Below is a small trained network, with its code and all its weights. Each question gives an input and a class and asks what happens when units are switched off, that is, made to give their printed mean instead of their output.

import numpy as np


def w(rows, s, z=0):
    codes = np.array(rows[::2]) - 128.0
    scale = np.full(codes.shape[1], s)
    scale[-1] = z or s
    return codes * scale


def norm(h):
    return h / np.sqrt((h * h).mean(-1, keepdims=True) + 1e-5)


def f(y):
    return y / 2 * (1 + np.tanh(0.7978845608 * (y + 0.044715 * y**3)))


def log_softmax(a):
    a = a - a.max(-1, keepdims=True)
    return a - np.log(np.exp(a).sum(-1, keepdims=True))


def net(x, mask):
    res = np.array(x, float).reshape(1, 6) / 4 @ E
    u = 0
    for l in range(3):
        y = f(norm(res) @ A[l][:, :-1].T + A[l][:, -1])
        res = res + np.where(mask[u : u + 6], y, B[l][:, -1]) @ B[l][:, :-1]
        u += 6
    return log_softmax(norm(res)[-1] @ U[:, :-1].T + U[:, -1])


A, B = {}, {}
E = w([
[133,128,127,127,128,129,133,130,131,128],'x0',
[182,191,136,178,24,117,151,40,127,113],'x1',
[126,126,127,127,127,126,130,128,124,130],'x2',
[129,178,254,121,189,76,167,159,147,114],'x3',
[145,91,133,84,122,118,182,170,35,7],'x4',
[126,127,127,127,126,125,129,126,125,130],'x5',
],0.012)
A[0] = w([
[118,130,83,140,185,133,96,139,136,140,28],'0.n0',
[146,199,156,145,20,111,133,77,117,99,254],'0.n1',
[113,127,105,140,112,121,113,114,133,182,157],'0.n2',
[128,150,235,125,150,111,141,140,103,77,14],'0.n3',
[135,103,103,115,111,129,149,144,82,52,71],'0.n4',
[125,184,249,130,169,106,142,133,139,157,73],'0.n5',
],0.021,0.0036)
B[0] = w([
[141,55,147,91,107,187,178,168,124,150,184],'0.n0',
[199,140,142,165,54,148,205,95,170,112,251],'0.n1',
[77,183,107,55,134,178,128,141,99,179,194],'0.n2',
[95,251,138,111,168,161,173,196,27,130,213],'0.n3',
[133,32,117,131,124,119,75,67,175,55,220],'0.n4',
[151,45,141,151,118,41,69,64,248,118,240],'0.n5',
],0.014,0.017)
A[1] = w([
[53,153,146,90,250,94,7,135,101,121,100],'1.n0',
[185,201,106,185,71,146,132,101,94,183,124],'1.n1',
[143,243,187,121,162,114,217,208,22,78,29],'1.n2',
[68,115,69,137,189,62,31,137,106,94,59],'1.n3',
[139,192,148,192,110,147,191,184,115,184,4],'1.n4',
[144,172,128,154,91,150,94,60,129,151,198],'1.n5',
],0.018,0.0024)
B[1] = w([
[117,4,79,140,102,121,156,196,108,153,239],'1.n0',
[122,89,122,77,185,92,133,133,161,102,254],'1.n1',
[250,220,127,110,206,122,221,114,71,151,229],'1.n2',
[91,128,130,74,188,184,94,150,127,120,226],'1.n3',
[97,127,93,22,159,130,102,102,155,96,188],'1.n4',
[78,183,79,141,139,107,128,177,103,87,235],'1.n5',
],0.02,0.0089)
A[2] = w([
[103,181,147,139,51,225,140,166,58,252,82],'2.n0',
[99,77,151,180,141,79,64,117,130,171,3],'2.n1',
[73,65,131,132,171,157,25,129,56,145,2],'2.n2',
[160,247,184,196,139,74,99,56,152,135,100],'2.n3',
[112,98,154,186,53,83,142,135,226,83,159],'2.n4',
[156,67,109,210,60,149,134,125,67,56,88],'2.n5',
],0.02,0.0019)
B[2] = w([
[135,178,153,123,34,222,186,168,95,206,211],'2.n0',
[215,56,135,27,52,98,199,91,197,90,172],'2.n1',
[144,219,233,124,166,142,51,57,152,130,232],'2.n2',
[117,248,155,229,81,107,103,52,158,134,177],'2.n3',
[42,77,132,155,144,135,47,198,49,218,252],'2.n4',
[155,124,66,200,121,142,145,124,78,62,198],'2.n5',
],0.019,0.014)
U = w([
[117,170,174,82,88,216,141,141,117,213,252],'0',
[124,5,181,85,120,85,97,153,177,194,35],'1',
[135,104,177,125,187,185,42,81,108,62,133],'2',
[183,99,136,108,224,114,196,195,52,151,106],'3',
[58,160,29,48,109,113,161,128,162,116,156],'4',
[59,164,148,213,70,41,83,109,182,173,131],'5',
[109,68,47,222,73,129,124,129,65,59,50],'6',
[194,232,147,181,122,83,198,73,115,108,124],'7',
],0.014,0.0016)

Each question gives the input, the list of numbers given to net, and the class t.
The units are the neurons (one row each of A and B). Each row of codes is followed by its name. A weight is (code - 128) times the scale printed after its matrix; where a second scale follows, it is the last column's (A, B and U).
mask holds one flag per neuron, layer by layer. A switched-off neuron (its flag False) gives its mean, the last column of its row in B, instead of its output. The means were averaged over made-up inputs and are rounded, as every weight is.
A unit's drop is (log p(t) with every unit on - log p(t) with that unit switched off) / (log p(t) with every unit on - log p(t) with every unit switched off).
The circuit of an input: a set's keep is (log p(t) with only the set's units on - log p(t) with every unit switched off) / (log p(t) with every unit on - log p(t) with every unit switched off). Starting from the 12 units with the biggest drops (on a tie, the unit counted first), units are removed one at a time, each time the one whose removal leaves the highest keep (on an exact tie, the one counted first), for as long as the keep stays at least 0.8.
circuit, biggest first: the units of the circuit, biggest drop first
most important unit: the unit with the biggest drop
k most important neurons: the k neurons with the biggest drops, biggest first
k most important neurons of layer l: the k neurons of layer l with the biggest drops, biggest first
drop of u: that unit's drop, to one decimal
input [1,-1,5,4,0,-1], class 1: most important unit : 0.n5
input [1,0,-3,1,3,-5], class 3: circuit, biggest first : [0.n3, 1.n2, 0.n4]
input [8,-2,3,6,-1,-7], class 1: 2 most important neurons : [0.n5, 0.n1]
input [3,1,-1,1,-7,3], class 5: 2 most important neurons of layer 0 : [0.n3, 0.n5]
input [-4,-5,3,-2,8,-8], class 2: 4 most important neurons : [0.n4, 0.n1, 2.n2, 1.n3]
input [-6,-3,-5,8,-5,-4], class 1: 2 most important neurons : [0.n5, 0.n1]
input [-1,8,6,1,-4,6], class 5: 2 most important neurons : [0.n3, 0.n1]
input [-6,4,-1,8,-7,8], class 5: circuit, biggest first : [0.n5, 2.n3]
input [-8,2,6,6,4,4], class 7: 2 most important neurons of layer 0 : [0.n3, 0.n5]
input [-3,5,-8,0,-6,6], class 4: 2 most important neurons of layer 1 : [1.n1, 1.n4]
input [-3,7,-7,0,0,7], class 4: 3 most important neurons of layer 0 : [0.n5, 0.n4, 0.n3]
input [-5,-7,3,-7,7,-4], class 2: circuit, biggest first : [0.n1, 2.n2]
input [7,6,3,4,-3,-6], class 5: 2 most important neurons : [0.n5, 2.n4]
input [8,-5,7,8,-3,6], class 1: circuit, biggest first : [0.n5]
input [-2,8,-8,1,-3,2], class 5: 2 most important neurons of layer 0 : [0.n3, 0.n1]
input [-1,1,-4,7,7,-5], class 7: 3 most important neurons : [0.n3, 1.n2, 2.n3]
input [-1,1,3,0,8,-8], class 6: 2 most important neurons of layer 2 : [2.n5, 2.n2]
input [3,-4,7,-3,4,-4], class 2: 2 most important neurons : [0.n1, 0.n5]
input [-1,0,2,4,-7,6], class 1: 2 most important neurons : [0.n1, 2.n1]
input [5,-2,6,3,-6,2], class 1: most important neuron of layer 0 : [0.n1]
input [0,-6,4,6,0,-7], class 1: 3 most important neurons : [0.n5, 0.n1, 1.n0]
input [1,1,-8,-8,-4,-4], class 4: drop of 1.n1 : 0.7
input [7,7,1,-2,8,7], class 6: drop of 0.n4 : 0.1
input [-3,5,0,0,-4,4], class 4: drop of 0.n4 : 0.2
